Below is a small trained network, with its code and all its weights. Each question gives an input and a target symbol and asks what happens when units are switched off, that is, made to give their printed mean instead of their output.

import numpy as np


def w(rows, s, z=0):
    codes = np.array(rows[::2]) - 128.0
    scale = np.full(codes.shape[1], s)
    scale[-1] = z or s
    return codes * scale


def f(y):
    return np.maximum(y, 0)


def softmax(a):
    e = np.exp(a - a.max(-1, keepdims=True))
    return e / e.sum(-1, keepdims=True)


def log_softmax(a):
    a = a - a.max(-1, keepdims=True)
    return a - np.log(np.exp(a).sum(-1, keepdims=True))


def net(x, mask):
    ids = ['αβδεζηθξπστφψ'.index(c) for c in x.split()]
    T = len(ids)
    res = E[ids] + P[:T]
    u = 0
    for l in range(2):
        q, k, v = (res @ M[l].T for M in (Q, K, V))
        z = softmax(np.where(np.tri(T) > 0, q @ k.T / 3**0.5, -1e9)) @ v
        res = res + np.where(mask[u], z, O[l][:, -1]) @ O[l][:, :-1]
        u += 1
        y = f(res @ A[l][:, :-1].T + A[l][:, -1])
        res = res + np.where(mask[u : u + 4], y, B[l][:, -1]) @ B[l][:, :-1]
        u += 4
    return log_softmax(res[-1] @ U[:, :-1].T + U[:, -1])


Q, K, V, O, A, B = {}, {}, {}, {}, {}, {}
E = w([
[163,184,118,120,101],'α',
[129,117,89,66,73],'β',
[126,159,98,151,94],'δ',
[216,159,121,180,122],'ε',
[135,149,180,138,139],'ζ',
[138,63,124,59,123],'η',
[170,178,70,44,55],'θ',
[169,198,116,79,85],'ξ',
[181,207,161,184,136],'π',
[121,105,149,141,153],'σ',
[115,87,209,117,180],'τ',
[136,131,144,7,116],'φ',
[124,33,10,139,193],'ψ',
],0.018)
P = w([
[101,112,145,148,131],'0',
[147,112,96,111,159],'1',
[219,163,125,90,132],'2',
[116,111,187,84,115],'3',
[51,98,113,126,250],'4',
[205,180,131,113,149],'5',
[122,117,176,164,21],'6',
[233,120,78,42,229],'7',
],0.013)
Q[0] = w([
[96,154,106,83,238],'L0H0',
[59,78,100,154,110],'L0H0',
[66,97,254,114,40],'L0H0',
],0.008)
K[0] = w([
[42,111,81,112,181],'L0H0',
[219,110,64,254,54],'L0H0',
[199,60,200,128,39],'L0H0',
],0.0071)
V[0] = w([
[180,144,39,150,201],'L0H0',
[192,87,220,76,190],'L0H0',
[177,139,156,2,204],'L0H0',
],0.009)
O[0] = w([
[255,107,229,168,112,156],'L0H0',
[17,94,118,232,109,163],'L0H0',
[123,169,59,181,47,254],'L0H0',
],0.0097,0.0076)
A[0] = w([
[60,39,57,124,165,123],'L0N0',
[60,254,216,69,86,74],'L0N1',
[142,202,102,61,176,254],'L0N2',
[14,68,162,99,70,116],'L0N3',
],0.008,0.005)
B[0] = w([
[131,163,62,212,165,173],'L0N0',
[124,251,153,135,150,181],'L0N1',
[158,149,128,81,198,254],'L0N2',
[114,56,187,65,85,190],'L0N3',
],0.013,0.0075)
Q[1] = w([
[150,188,138,146,81],'L1H0',
[146,200,124,179,184],'L1H0',
[192,96,2,165,171],'L1H0',
],0.008)
K[1] = w([
[151,138,164,255,106],'L1H0',
[130,150,56,116,164],'L1H0',
[103,136,87,160,231],'L1H0',
],0.0077)
V[1] = w([
[82,254,195,138,61],'L1H0',
[63,131,133,44,170],'L1H0',
[148,78,51,4,27],'L1H0',
],0.0083)
O[1] = w([
[140,96,69,19,112,241],'L1H0',
[113,69,123,161,208,143],'L1H0',
[219,101,40,249,132,251],'L1H0',
],0.014,0.003)
A[1] = w([
[129,206,67,92,160,173],'L1N0',
[176,192,188,126,140,162],'L1N1',
[151,102,99,203,106,253],'L1N2',
[58,90,107,152,254,139],'L1N3',
],0.0084,0.0039)
B[1] = w([
[77,98,117,254,139,251],'L1N0',
[146,78,49,68,129,198],'L1N1',
[75,238,97,88,94,226],'L1N2',
[218,92,129,110,133,163],'L1N3',
],0.011,0.015)
U = w([
[159,31,99,148,92,255],'α',
[162,132,99,234,169,8],'β',
[207,107,124,133,171,27],'δ',
[127,203,113,51,121,75],'ε',
[68,126,93,142,196,102],'ζ',
[135,236,188,195,109,240],'η',
[194,164,61,124,98,130],'θ',
[156,46,39,132,72,76],'ξ',
[122,101,82,44,115,105],'π',
[108,197,125,97,199,223],'σ',
[54,136,180,212,114,241],'τ',
[71,124,99,228,27,28],'φ',
[254,234,197,86,34,137],'ψ',
],0.0086,0.0082)

Each question gives the input, a string of symbols that net reads in full, and the target symbol t.
The units are the heads (3 rows each of Q, K, V and O) and the neurons (one row each of A and B). Each row of codes is followed by its name. A weight is (code - 128) times the scale printed after its matrix; where a second scale follows, it is the last column's (O, A, B and U).
mask holds one flag per unit, layer by layer, with each layer's heads first. A switched-off unit (its flag False) gives its mean, the last column of its rows in O or B, instead of its output. The means were averaged over made-up inputs and are rounded, as every weight is.
A unit's drop is (log p(t) with every unit on - log p(t) with that unit switched off) / (log p(t) with every unit on - log p(t) with every unit switched off).
The circuit of an input: a set's keep is (log p(t) with only the set's units on - log p(t) with every unit switched off) / (log p(t) with every unit on - log p(t) with every unit switched off). Starting from all 10 units, units are removed one at a time, each time the one whose removal leaves the highest keep (on an exact tie, the one counted first), for as long as the keep stays at least 0.8.
circuit, biggest first: the units of the circuit, biggest drop first
unit that matters most: the unit with the biggest drop
top k neurons: the k neurons with the biggest drops, biggest first
top k neurons in layer l: the k neurons of layer l with the biggest drops, biggest first
input φ τ η ζ ψ ζ θ, target π: circuit, biggest first	(L1H0; L0H0; L0N1; L0N3)
input θ θ φ θ, target ξ: top neuron in layer 0	(L0N1)
input θ α θ θ φ π η, target φ: top 4 neurons	(L0N3; L1N2; L0N2; L0N1)
input α η ψ, target ψ: circuit, biggest first	(L0H0; L1N0)
input θ θ β ξ ψ, target θ: circuit, biggest first	(L0H0; L0N2; L1N2; L1N0)
input η β α η β η φ α, target β: top 3 neurons	(L0N3; L0N2; L1N0)
input θ β β β ε ψ, target ψ: circuit, biggest first	(L0H0; L1H0)
input φ α β η β θ ζ, target π: top 2 neurons	(L0N0; L0N3)
input β σ θ σ σ θ η θ, target σ: top 2 neurons	(L0N0; L0N3)
input β φ ψ δ ψ η, target ψ: circuit, biggest first	(L1N0; L0H0)
input α θ β θ θ η η, target φ: circuit, biggest first	(L1H0; L1N2; L0N3; L0H0)
input π θ β, target π: circuit, biggest first	(L1H0; L1N2)
input ε ψ ψ θ ζ, target ψ: top 2 neurons	(L1N0; L0N2)
input τ α π, target τ: unit that matters most	L0H0
input φ θ ξ, target φ: circuit, biggest first	(L1N0; L0H0)
input ξ φ θ η β ζ θ θ, target β: circuit, biggest first	(L1N0; L0N2; L1H0)
input φ ζ θ ψ θ σ, target ψ: top 2 neurons	(L1N0; L0N0)
input φ σ ζ ψ β η, target ψ: circuit, biggest first	(L1N0; L1H0; L0N0)
input η η ξ α η η τ, target α: top 3 neurons in layer 1	(L1N3; L1N2; L1N0)
input τ θ β, target τ: top 2 neurons in layer 0	(L0N0; L0N3)
input η η β, target η: unit that matters most	L1H0
input θ β ξ α α θ β, target θ: top 2 neurons in layer 1	(L1N2; L1N0)
input θ θ φ α τ, target θ: top 4 neurons	(L0N3; L1N2; L0N0; L1N3)
input β θ η φ, target ξ: circuit, biggest first	(L1H0; L0N3; L0H0)
input δ θ β ψ, target η: top 2 neurons	(L0N0; L1N2)
input ζ ψ ψ θ, target η: circuit, biggest first	(L0H0; L1H0)
input η φ ε, target φ: circuit, biggest first	(L0H0)
input δ ξ φ θ, target ξ: circuit, biggest first	(L1H0; L0H0)
